Where the symbols take the states:
Z988 h Z140
Z988 g Z153
Z988 k Z479
Z988 e Z669
Z988 y Z379
Z988 u Z907
Z703 g Z81
Z703 k Z661
Z703 e Z948
Z703 u Z620
Z379 h Z251
Z379 g Z479
Z379 k Z988
Z379 e Z745
Z379 y Z365
Z379 u Z529
Z271 h Z661
Z271 g Z593
Z271 k Z473
Z271 e Z356
Z271 y Z351
Z271 u Z31
Z472 h Z175
Z472 g Z140
Z472 k Z251
Z472 e Z290
Z472 y Z593
Z472 u Z411
Z607 h Z972
Z607 g Z499
Z607 k Z915
Z607 e Z153
Z607 y Z507
Z607 u Z868
Z593 h Z516
Z593 g Z251
Z593 k Z472
Z593 e Z376
Z593 y Z473
Z593 u Z731
Z955 h Z915
Z955 g Z211
Z955 k Z27
Z955 e Z619
Z955 y Z655
Z955 u Z625
Z868 h Z153
Z868 g Z741
Z868 k Z619
Z868 e Z607
Z868 y Z510
Z868 u Z655
Z529 h Z745
Z529 g Z507
Z529 k Z907
Z529 e Z379
Z529 y Z917
Z529 u Z140
Z470 h Z620
Z470 g Z931
Z470 k Z31
Z470 e Z351
Z470 y Z948
Z470 u Z661
Z290 h Z731
Z290 g Z529
Z290 k Z917
Z290 e Z175
Z290 y Z376
Z290 u Z472
Z731 h Z376
Z731 g Z745
Z731 k Z411
Z731 e Z593
Z731 y Z931
Z731 u Z175
Z314 h Z986
Z314 e Z824
Z314 y Z644
Z314 u Z885
Z411 h Z290
Z411 g Z669
Z411 k Z745
Z411 e Z472
Z411 y Z731
Z411 u Z365
Z211 h Z676
Z211 g Z644
Z211 k Z147
Z211 e Z124
Z211 y Z27
Z211 u Z158
Z244 h Z158
Z244 g Z824
Z244 k Z920
Z244 e Z312
Z244 y Z124
Z244 u Z147
Z920 h Z288
Z920 k Z824
Z920 e Z380
Z920 y Z244
Z920 u Z644
Z356 h Z470
Z356 g Z376
Z356 k Z358
Z356 e Z661
Z356 y Z620
Z356 u Z271
Z213 h Z988
Z213 g Z868
Z213 k Z510
Z213 e Z907
Z213 y Z140
Z213 u Z551
Z931 h Z358
Z931 g Z411
Z931 k Z731
Z931 e Z473
Z931 y Z31
Z931 u Z516
Z619 h Z976
Z619 g Z124
Z619 k Z741
Z619 e Z915
Z619 y Z868
Z619 u Z955
Z917 h Z411
Z917 g Z907
Z917 k Z529
Z917 e Z365
Z917 y Z290
Z917 u Z251
Z473 h Z81
Z473 g Z472
Z473 k Z593
Z473 e Z358
Z473 y Z271
Z473 u Z931
Z986 h Z644
Z986 k Z640
Z986 e Z964
Z986 y Z380
Z986 u Z824
Z175 h Z593
Z175 g Z379
Z175 k Z365
Z175 e Z731
Z175 y Z516
Z175 u Z290
Z655 h Z607
Z655 g Z27
Z655 k Z955
Z655 e Z868
Z655 y Z972
Z655 u Z976
Z741 h Z625
Z741 g Z244
Z741 k Z124
Z741 e Z499
Z741 y Z619
Z741 u Z27
Z288 h Z244
Z288 g Z885
Z288 k Z964
Z288 e Z147
Z288 y Z158
Z288 u Z380
Z81 h Z271
Z81 g Z175
Z81 k Z516
Z81 e Z31
Z81 y Z661
Z81 u Z358
Z640 h Z314
Z640 e Z885
Z640 y Z986
Z907 h Z669
Z907 g Z607
Z907 k Z507
Z907 e Z988
Z907 y Z529
Z907 u Z213
Z140 h Z379
Z140 g Z510
Z140 k Z213
Z140 e Z529
Z140 y Z251
Z140 u Z669
Z499 h Z955
Z499 g Z312
Z499 k Z676
Z499 e Z625
Z499 y Z915
Z499 u Z741
Z31 h Z356
Z31 g Z731
Z31 k Z931
Z31 e Z271
Z31 y Z470
Z31 u Z81
Z147 h Z312
Z147 g Z314
Z147 k Z644
Z147 e Z244
Z147 y Z211
Z147 u Z288
Z365 h Z472
Z365 g Z988
Z365 k Z379
Z365 e Z411
Z365 y Z175
Z365 u Z917
Z251 h Z365
Z251 g Z213
Z251 k Z140
Z251 e Z917
Z251 y Z472
Z251 u Z745
Z915 h Z655
Z915 g Z676
Z915 k Z499
Z915 e Z976
Z915 y Z607
Z915 u Z619
Z661 h Z351
Z661 g Z516
Z661 k Z81
Z661 e Z470
Z661 y Z703
Z661 u Z356
Z824 h Z964
Z824 e Z986
Z824 y Z920
Z824 u Z314
Z964 h Z920
Z964 k Z885
Z964 e Z644
Z964 y Z288
Z964 u Z986
Z351 h Z703
Z351 g Z473
Z351 k Z271
Z351 e Z620
Z351 u Z470
Z976 h Z868
Z976 g Z295
Z976 k Z625
Z976 e Z655
Z976 y Z153
Z976 u Z915
Z625 h Z619
Z625 g Z158
Z625 k Z295
Z625 e Z955
Z625 y Z976
Z625 u Z499
Z669 h Z529
Z669 g Z972
Z669 k Z551
Z669 e Z140
Z669 y Z745
Z669 u Z988
Z644 h Z380
Z644 k Z314
Z644 e Z920
Z644 y Z147
Z644 u Z964
Z27 h Z499
Z27 g Z147
Z27 k Z211
Z27 e Z741
Z27 y Z955
Z27 u Z295
Z295 h Z741
Z295 g Z288
Z295 k Z158
Z295 e Z27
Z295 y Z625
Z295 u Z676
Z507 h Z551
Z507 g Z915
Z507 k Z607
Z507 e Z479
Z507 y Z907
Z507 u Z510
Z676 h Z27
Z676 g Z380
Z676 k Z312
Z676 e Z295
Z676 y Z499
Z676 u Z124
Z479 h Z213
Z479 g Z976
Z479 k Z153
Z479 e Z551
Z479 y Z988
Z479 u Z507
Z153 h Z510
Z153 g Z625
Z153 k Z976
Z153 e Z972
Z153 y Z479
Z153 u Z607
Z516 h Z473
Z516 g Z365
Z516 k Z175
Z516 e Z931
Z516 y Z81
Z516 u Z376
Z158 h Z124
Z158 g Z964
Z158 k Z288
Z158 e Z211
Z158 y Z295
Z158 u Z312
Z312 h Z211
Z312 g Z986
Z312 k Z380
Z312 e Z158
Z312 y Z676
Z312 u Z244
Z885 h Z824
Z885 e Z314
Z885 y Z964
Z885 u Z640
Z620 h Z948
Z620 g Z358
Z620 k Z356
Z620 e Z703
Z620 u Z351
Z358 h Z31
Z358 g Z290
Z358 k Z376
Z358 e Z81
Z358 y Z356
Z358 u Z473
Z124 h Z295
Z124 g Z920
Z124 k Z244
Z124 e Z676
Z124 y Z741
Z124 u Z211
Z510 h Z479
Z510 g Z619
Z510 k Z868
Z510 e Z507
Z510 y Z213
Z510 u Z972
Z380 h Z147
Z380 g Z640
Z380 k Z986
Z380 e Z288
Z380 y Z312
Z380 u Z920
Z376 h Z931
Z376 g Z917
Z376 k Z290
Z376 e Z516
Z376 y Z358
Z376 u Z593
Z948 g Z31
Z948 k Z470
Z948 u Z703
Z745 h Z917
Z745 g Z551
Z745 k Z669
Z745 e Z251
Z745 y Z411
Z745 u Z379
Z972 h Z507
Z972 g Z955
Z972 k Z655
Z972 e Z510
Z972 y Z551
Z972 u Z153
Z551 h Z907
Z551 g Z655
Z551 k Z972
Z551 e Z213
Z551 y Z669
Z551 u Z479

The rows follow the links: the fewer symbols apart two states are, the more alike their rows tend to be.

Each row is also shifted at random along 6 hidden directions that mean nothing.

Rows with their states:
6 -12 -3 -30 40 0 -2 3 -4 -6 1 -10 18 40 11 60 -2 -3 38 -15 18 2 -13 -16 -18 21 -26 28 -19 4 -11 -8 -15 -81 21 23 -7 14 15 28 -16 -6 5 -15 26 13 16 10 -4 8 10 3 2 16 8 2 18 -58 -15 -18 -15 -58 -16 0 -33 9 28 60 | Z158
-8 -2 4 14 57 18 12 19 30 -18 -1 -1 -14 -16 38 1 -5 -27 3 15 -15 -21 -12 -35 4 -3 19 19 17 -6 -25 -35 14 -10 4 -17 0 -29 3 31 -4 12 7 -55 21 24 -27 1 15 -11 7 54 28 20 15 -13 -16 -55 35 -36 -23 1 6 -50 18 1 -6 95 | Z868
6 12 -10 -21 18 -19 11 1 -17 18 6 -15 -8 70 -9 53 2 0 15 -16 22 7 -3 18 -3 19 -44 14 -14 14 17 -8 5 -59 10 4 18 19 18 4 -35 -22 16 -1 -7 -3 20 -3 -27 -8 -6 -16 -20 -13 2 9 0 2 -46 2 16 -58 -1 40 -28 26 20 -3 | Z917
3 -3 -5 -37 7 -29 -23 27 45 -15 -12 -32 55 57 2 -9 15 -18 -20 -10 43 21 12 5 3 16 19 -16 7 12 51 18 23 27 -18 7 -11 -3 -9 -23 -66 2 -28 50 9 -25 62 5 12 5 -21 4 26 10 -2 16 7 31 -52 -4 -4 -53 -1 1 6 0 14 -36 | Z140
-9 -9 8 19 14 11 -37 24 45 18 -19 13 6 -43 35 -33 8 -15 -28 12 -4 -5 10 -30 -2 2 41 -5 31 0 3 -17 11 54 -7 6 -15 -23 -14 -35 -20 40 -29 11 17 14 -3 -3 36 21 -2 -29 48 14 35 -11 -15 -16 3 -13 -11 -49 -5 -42 31 -30 -11 26 | Z972
-10 -8 8 -40 36 -28 -7 36 31 19 0 -42 52 64 24 51 46 -40 -8 26 18 -10 1 7 -19 53 -27 -22 29 31 50 3 25 -13 14 7 -6 21 11 -27 -90 46 -4 41 19 33 64 33 16 33 -5 -27 51 22 27 -7 -11 11 -47 -31 10 -109 1 9 32 4 4 30 | Z507
-11 -4 15 3 -30 -5 0 -1 -20 19 15 5 37 -7 -7 0 40 -12 -9 21 -19 -18 9 10 -19 20 -10 -30 9 19 19 24 -10 19 5 8 0 19 21 -37 -3 27 19 42 5 34 25 27 14 32 9 -35 12 -13 11 -18 2 54 -16 -3 28 -15 -13 28 30 1 -8 -71 | Z607
3 -18 17 -14 -15 16 4 -18 -11 13 -4 31 -7 -14 2 -3 6 34 3 -2 -7 -12 -14 18 -18 -5 -5 -11 -8 -21 8 22 -22 26 17 23 -28 15 0 -37 9 24 -7 20 -18 0 -10 6 19 20 11 -23 8 15 -6 -3 29 50 -18 27 -7 -3 -10 4 2 -9 -8 -59 | Z964
-9 15 -10 26 -56 -12 -9 -12 -34 34 9 -25 -18 -39 -23 13 6 -5 -11 23 -23 12 13 26 9 4 -31 -13 16 21 -3 1 11 16 -5 -19 26 23 -12 3 23 11 12 17 -14 7 1 1 -30 8 0 -66 -23 -20 -6 -4 -26 -6 45 0 32 32 15 28 9 -20 -15 34 | Z81
7 6 -14 -1 -38 -15 6 -9 -7 -45 0 3 28 -8 -45 -52 -24 10 -1 -15 18 20 17 2 20 -21 29 -11 -20 2 0 29 -11 5 -28 -3 -2 -5 -15 15 42 -51 -15 21 -1 -45 8 -10 -12 -19 -15 48 -40 -18 -25 22 8 15 1 27 -1 81 3 16 -13 14 1 -89 | Z251
1 3 -28 -10 21 -33 -37 42 53 -56 -7 -49 85 34 -9 -20 -10 -51 -2 -19 48 37 29 -51 20 8 49 14 0 33 -1 1 15 -35 -39 0 13 -26 -8 47 -23 -45 -27 14 58 -23 58 0 -4 -15 -19 57 12 -9 7 15 -15 -82 3 -39 -16 -16 -14 -28 -15 2 34 39 | Z365
-5 7 -25 56 -85 -15 -52 -4 -34 4 0 8 52 -91 -56 -43 -17 -6 -2 -2 -5 34 50 -36 11 -5 24 -2 -5 47 -37 13 -31 -22 -30 17 22 4 -18 5 86 -37 -15 48 42 -5 5 1 -23 18 -1 -70 -39 -52 24 3 -18 -69 36 6 24 30 -25 26 -11 -20 3 -44 | Z593
2 -11 -7 -7 -25 -8 -49 4 11 -1 14 -58 43 8 16 32 30 -33 0 -8 4 29 1 -12 -10 2 -1 16 -3 -5 0 9 3 12 -11 8 19 7 10 29 -22 25 8 20 28 9 54 4 3 7 14 -38 22 -6 -13 -18 14 -29 44 -49 -1 -18 -23 -28 -20 -45 37 99 | Z741
10 -5 3 16 -21 35 -18 -30 -14 23 2 25 -50 -30 18 0 -7 33 -3 -29 -18 6 -18 5 -8 -36 3 23 -19 -45 -24 -6 -17 37 6 11 2 -11 4 -8 24 12 9 -26 -25 -5 -35 -27 7 -7 16 -40 -8 -5 -15 -8 27 19 23 9 -8 14 -12 -18 -30 -31 12 17 | Z295
3 3 1 -43 12 -24 19 16 45 -57 -3 -25 41 75 -8 -46 8 -13 -23 -16 39 6 3 18 15 -12 38 -24 -3 -13 52 31 25 50 -27 -16 -11 -20 -2 -4 -48 -27 -14 24 -12 -44 45 -3 13 -30 -26 99 8 7 -35 17 14 79 -48 8 -12 32 15 -7 13 26 8 -90 | Z529
5 -16 11 -27 -25 5 10 -22 -19 -8 4 2 11 -5 -12 9 7 25 15 4 -4 -2 -13 24 -14 -1 -16 -14 -13 -17 7 34 -23 9 16 16 -26 26 -4 -6 17 13 -4 25 -11 -6 8 16 6 15 9 -5 -7 16 -23 2 28 27 7 18 -6 30 -1 9 -6 -7 -3 -30 | Z920
8 -11 19 -18 33 32 33 -20 -5 13 -7 41 -65 4 27 18 -11 43 12 -5 -13 -23 -36 19 -12 -12 -17 11 -10 -43 -4 -8 -11 7 33 7 -26 3 3 -16 -4 21 3 -37 -35 0 -47 -8 10 -2 9 11 5 31 -9 -1 26 32 -13 26 -20 -3 8 -13 -6 4 -10 3 | Z644
-6 6 -15 9 -29 -25 -39 13 -5 56 -9 -45 -5 -13 -6 53 7 -11 -9 25 7 25 16 16 5 34 -48 -5 25 36 14 -15 23 -7 4 1 18 34 -25 -12 -31 31 -18 38 3 3 29 5 -27 24 -8 -116 3 0 20 8 -33 -53 14 -7 26 -70 12 25 -2 -31 -4 96 | Z703
6 22 -2 8 13 19 -7 -16 7 66 5 -21 -111 41 54 46 10 8 -35 -22 -17 7 -31 43 12 -29 -35 27 9 -49 17 -44 46 74 7 -34 39 -18 11 -10 -65 40 32 -54 -69 -8 -21 -48 -9 -37 -1 -59 11 -2 -24 -13 -6 56 9 -8 14 -37 22 -17 -17 -33 14 106 | Z175
-1 4 14 27 -5 23 35 -29 -80 35 19 69 -27 -24 -22 25 2 30 33 0 -37 -38 -3 2 -28 13 -44 6 -22 14 -32 -6 -48 -77 35 21 5 23 41 -23 59 -11 45 -19 -6 53 -48 13 -13 24 26 -35 -36 -30 26 -15 5 18 -30 21 28 -12 -24 61 -2 37 -12 -93 | Z915

Start, symbols taken left to right, then the state you end at.
Answer with the state's name.
-3 0 5 19 1 20 1 -10 -18 14 13 15 -17 -17 14 9 7 0 5 -4 -27 -11 -9 -10 -11 -11 -4 15 -5 -12 -20 -11 -10 -3 8 0 11 -8 20 4 20 11 25 -27 0 28 -20 -3 5 1 20 -9 3 -10 3 -17 5 -2 22 -14 4 8 -12 -9 -2 -5 5 22
k k e h k e y h: Z625
7 1 -5 -17 59 -5 -4 26 36 2 -28 18 -12 27 15 11 -26 7 7 -8 34 1 0 -18 6 18 6 15 5 12 3 -27 11 -40 8 13 -20 -12 -15 -9 -36 -9 -36 -16 12 -13 -13 -5 4 0 -18 10 15 21 33 21 -10 -49 -48 13 -21 -80 4 -11 -8 20 1 20
k e h y e: Z745
8 18 -9 -13 43 -7 15 4 -4 25 5 -12 -39 78 15 55 1 -4 7 -22 12 3 -11 15 2 9 -37 27 -10 -2 10 -30 20 -41 10 -8 25 -3 24 8 -50 -14 25 -36 -20 1 5 -16 -19 -23 -4 -5 -7 -9 2 3 -6 4 -42 -6 12 -65 3 19 -26 21 19 36
u u y y k k: Z917
-9 -6 18 -8 -25 -2 -15 -4 -8 59 3 -4 -6 0 16 24 40 4 -23 24 -17 -13 -2 36 -20 22 -35 -26 26 3 40 10 8 53 18 9 -5 28 5 -64 -43 63 2 46 -24 27 20 14 16 36 5 -96 30 4 13 -15 -1 66 -23 7 26 -63 3 24 30 -21 -13 -19
k e e h y e g: Z607
14 13 5 -6 32 9 45 -3 20 -50 -10 57 -31 39 -7 -83 -34 29 -15 -38 17 -14 -5 4 21 -42 56 -3 -21 -31 13 6 1 32 -18 -13 -17 -48 4 -18 8 -60 -7 -33 -35 -48 -40 -30 16 -49 -21 120 -21 -9 -20 21 16 89 -64 46 -19 56 10 -4 1 52 -7 -162
h u y h u g u k: Z213
-5 18 5 4 9 -5 32 6 18 -10 3 0 -24 24 4 -43 8 -12 -33 9 -9 -18 1 23 19 -14 20 -25 19 -9 30 0 33 64 -16 -37 10 -22 5 -17 -24 -4 9 -11 -36 -11 -6 -10 4 -27 -15 54 5 -5 -17 -1 -17 82 -18 9 11 40 27 1 36 20 -21 -60
h e e e u h u g: Z81
-6 -2 10 17 25 26 -26 7 29 39 -3 -3 -39 -14 61 12 20 -13 -26 2 -24 -9 -15 -9 -6 -11 9 16 24 -24 -1 -35 18 59 6 -8 10 -23 10 -19 -36 54 6 -31 -8 28 -14 -15 27 3 10 -40 46 11 13 -25 -4 5 23 -31 -7 -45 -2 -48 14 -36 4 90
k k h u k e e: Z295
6 15 -10 30 11 6 -24 -1 -22 59 -8 32 -39 5 3 27 -12 16 2 -29 1 6 9 -11 -2 4 -25 33 -7 15 -18 -36 -7 -42 8 18 22 -5 18 -29 -2 -13 7 -21 -2 13 -24 -24 -16 5 -1 -83 -17 -30 36 1 -12 -23 -41 12 23 -95 -20 31 -28 8 17 -10
k g y h h e g u k: Z507
6 -1 -12 -8 -90 -19 -12 -28 -34 -1 4 -21 15 -21 -53 -10 -2 26 -5 2 7 30 13 44 8 -9 -16 -27 -13 3 16 47 -9 31 -11 4 2 37 -26 -7 31 -13 -14 62 -22 -40 26 1 -25 5 -8 -48 -40 -15 -35 18 13 38 17 35 19 65 9 43 -16 -19 -3 -63
h g h k k h g h g: Z295
-2 -2 14 -1 53 17 16 12 29 19 -22 38 -49 -2 36 -10 -10 16 -12 10 -1 -27 -13 -2 2 4 9 0 21 -13 7 -30 16 23 16 -3 -24 -20 -10 -33 -31 26 -19 -28 -19 6 -42 -7 22 0 -7 10 28 31 21 4 -9 11 -32 17 -18 -43 16 -22 22 8 -23 3
k y g g u: Z676
-6 17 -16 41 42 2 11 17 -10 10 -7 26 -26 -27 -5 6 -33 -10 16 9 -8 -11 15 -38 14 14 -3 24 8 37 -44 -50 0 -83 4 -10 17 -13 -1 25 30 -33 3 -47 25 22 -44 -5 -23 -5 -4 8 -15 -13 43 3 -44 -96 7 -11 4 -27 3 7 0 29 -10 49
u u k e y: Z473
-4 -5 -5 -3 9 -1 -14 6 5 -15 18 -42 31 14 16 35 17 -32 11 -3 -4 7 -7 -18 -8 4 -4 20 -7 1 -14 -3 1 -23 -5 -3 18 0 16 45 -9 4 24 -12 29 18 28 8 -1 -4 15 14 14 -1 -7 -17 7 -42 38 -46 -5 1 -11 -27 -13 -14 26 92
k y g h u: Z211
1 -2 2 -29 55 -25 39 25 11 -40 -11 19 41 43 -22 -5 -13 -4 24 12 31 -18 8 -16 -1 33 3 -13 -2 36 11 3 -6 -82 6 8 -31 5 -1 3 -13 -36 -19 7 27 -1 6 24 -1 6 -15 76 -3 16 23 22 -8 -25 -62 13 -11 -30 6 22 13 60 -13 -68
u u k y y y: Z745
-5 -7 4 -3 -41 5 -37 -6 22 7 20 -58 15 2 33 7 43 -28 -31 -4 -14 16 -8 14 -6 -25 10 1 8 -32 17 15 20 94 -18 -14 24 -6 10 9 -30 47 20 13 -7 6 43 -5 18 -6 13 -29 32 -2 -36 -27 18 41 57 -43 5 27 -5 -40 4 -58 22 77
y e k e e h h: Z153
-6 -8 -2 -41 25 -31 23 20 16 -34 2 -62 44 35 -10 43 10 -32 17 39 19 -1 -3 10 2 40 -26 -23 15 27 19 12 22 -42 8 -12 -12 32 -20 42 -32 10 -10 20 23 3 44 38 -14 7 -10 45 11 36 -11 11 -16 -48 19 -25 -9 7 29 -1 17 10 -9 83
e y g u u g: Z625
-4 21 -6 22 26 -7 30 10 -9 -17 8 16 -6 16 -12 -19 -10 -18 0 1 -6 -17 10 -16 13 0 9 5 0 20 -13 -19 5 -36 -11 -22 20 -20 17 19 15 -38 23 -34 5 10 -19 -4 -13 -20 -4 56 -17 -23 11 -1 -24 -5 -12 -5 10 19 6 13 9 41 -7 -33
g y u k y y u h: Z931
-6 16 -9 18 -46 -22 -17 -3 -46 41 17 -3 33 6 -36 19 24 -11 -2 -3 -5 9 28 6 -10 24 -32 -9 -5 45 5 12 -13 -37 -6 13 32 24 21 -27 8 -13 25 45 11 25 30 11 -24 24 3 -79 -24 -47 24 -6 -12 16 -31 -1 52 -46 -22 65 -2 9 10 -72
u k y e u k h g: Z379
5 11 -16 7 -11 -12 -25 7 7 7 2 -30 5 17 -2 10 -2 -15 -8 -16 15 26 10 -4 10 -3 -2 17 -3 8 0 -9 11 -3 -16 -4 28 -6 1 15 -14 -13 1 -1 6 -12 20 -15 -15 -13 -6 -23 -7 -17 -4 3 -7 -23 7 -17 10 -20 -3 -2 -22 -13 22 39
u u u h y y e: Z473
